Here is a tiny trained network, its code and every weight. The questions are about switching its units off for an input and a class, where a switched-off unit gives its printed mean instead of its output.

import numpy as np


def w(rows, s, z=0):
    codes = np.array(rows[::2]) - 128.0
    scale = np.full(codes.shape[1], s)
    scale[-1] = z or s
    return codes * scale


def f(y):
    return y / 2 * (1 + np.tanh(0.7978845608 * (y + 0.044715 * y**3)))


def log_softmax(a):
    a = a - a.max(-1, keepdims=True)
    return a - np.log(np.exp(a).sum(-1, keepdims=True))


def net(x, mask):
    res = np.array(x, float).reshape(1, 5) / 4 @ E
    y = f(res @ A[0][:, :-1].T + A[0][:, -1])
    res = res + np.where(mask, y, B[0][:, -1]) @ B[0][:, :-1]
    return log_softmax(res[-1] @ U[:, :-1].T + U[:, -1])


A, B = {}, {}
E = w([
[102,104,56,86,252,142],'x0',
[115,211,148,115,101,103],'x1',
[163,117,125,101,120,97],'x2',
[144,120,127,96,111,82],'x3',
[93,92,92,152,129,83],'x4',
],0.014)
A[0] = w([
[86,80,23,97,100,139,23],'N0',
[58,180,103,73,137,106,161],'N1',
[179,78,136,135,129,142,140],'N2',
[135,77,191,125,152,125,101],'N3',
[205,165,132,148,127,133,63],'N4',
[91,91,95,105,127,126,16],'N5',
[146,165,152,70,119,214,199],'N6',
[43,142,143,32,161,136,252],'N7',
[60,120,117,136,70,1,204],'N8',
[78,88,186,88,171,99,87],'N9',
[98,51,105,132,189,149,44],'N10',
[138,104,114,63,157,59,229],'N11',
[144,169,102,57,190,163,210],'N12',
[145,65,153,216,66,114,46],'N13',
[142,202,51,97,199,118,23],'N14',
[137,153,183,108,96,169,51],'N15',
[119,79,142,113,57,154,224],'N16',
[142,207,195,119,109,130,87],'N17',
[136,174,195,126,116,129,46],'N18',
[114,70,105,188,195,76,14],'N19',
[127,101,94,148,158,111,15],'N20',
[104,122,112,199,130,63,114],'N21',
[92,83,61,144,142,96,86],'N22',
[116,184,130,158,136,171,211],'N23',
[104,66,133,129,122,101,21],'N24',
[104,102,116,160,187,143,100],'N25',
],0.011,0.004)
B[0] = w([
[53,198,93,42,191,81,181],'N0',
[130,86,170,228,66,137,191],'N1',
[91,63,125,210,45,176,158],'N2',
[216,145,139,234,94,169,138],'N3',
[113,136,143,123,181,74,154],'N4',
[65,174,77,98,156,101,150],'N5',
[133,114,189,132,121,132,207],'N6',
[185,116,114,96,65,177,228],'N7',
[201,76,117,198,126,113,224],'N8',
[106,123,93,126,90,63,151],'N9',
[115,185,128,97,70,96,224],'N10',
[163,134,116,182,81,107,211],'N11',
[192,6,145,213,130,204,245],'N12',
[163,77,84,210,72,175,199],'N13',
[145,107,204,246,80,147,220],'N14',
[73,176,144,88,129,83,183],'N15',
[206,59,168,184,164,130,190],'N16',
[59,158,123,66,153,3,222],'N17',
[6,225,112,89,195,58,186],'N18',
[114,195,80,17,96,105,194],'N19',
[96,120,90,75,102,132,157],'N20',
[150,77,141,203,86,214,162],'N21',
[88,196,75,60,157,112,193],'N22',
[93,117,157,95,215,84,188],'N23',
[147,135,76,144,134,149,139],'N24',
[167,85,100,103,52,149,194],'N25',
],0.0066,0.011)
U = w([
[78,13,201,173,159,117,252],'0',
[87,1,25,177,160,176,165],'1',
[84,118,62,39,188,69,3],'2',
],0.0076,0.0037)

Each question gives the input, the list of numbers given to net, and the class t.
The units are the neurons (one row each of A and B). Each row of codes is followed by its name. A weight is (code - 128) times the scale printed after its matrix; where a second scale follows, it is the last column's (A, B and U).
mask holds one flag per neuron, in row order. A switched-off neuron (its flag False) gives its mean, the last column of its row in B, instead of its output. The means were averaged over made-up inputs and are rounded, as every weight is.
A unit's drop is (log p(t) with every unit on - log p(t) with that unit switched off) / (log p(t) with every unit on - log p(t) with every unit switched off).
The circuit of an input: a set's keep is (log p(t) with only the set's units on - log p(t) with every unit switched off) / (log p(t) with every unit on - log p(t) with every unit switched off). Starting from the 12 units with the biggest drops (on a tie, the unit counted first), units are removed one at a time, each time the one whose removal leaves the highest keep (on an exact tie, the one counted first), for as long as the keep stays at least 0.8.
units of the circuit, in order: the units of the circuit, biggest drop first
unit that matters most: the unit with the biggest drop
k most important neurons: the k neurons with the biggest drops, biggest first
drop when u is switched off: that unit's drop, to one decimal
input [-8,-5,2,-7,4], class 1: unit that matters most	N13
input [8,-8,-4,-3,1], class 2: 4 most important neurons	(N19, N0, N10, N22)
input [7,2,6,8,5], class 1: 2 most important neurons	(N12, N14)
input [-6,-1,-8,5,6], class 1: units of the circuit, in order	(N13, N14)
input [8,-2,-6,6,4], class 2: 3 most important neurons	(N0, N19, N22)
input [-8,5,4,-1,-2], class 2: 2 most important neurons	(N17, N18)
input [-8,4,8,6,0], class 2: 3 most important neurons	(N17, N18, N12)
input [8,5,3,4,-1], class 0: 2 most important neurons	(N14, N1)
input [1,3,5,7,4], class 1: drop when N11 is switched off	0.1
input [-6,5,1,3,0], class 2: drop when N18 is switched off	0.4
input [5,7,8,2,2], class 1: drop when N17 is switched off	0.2
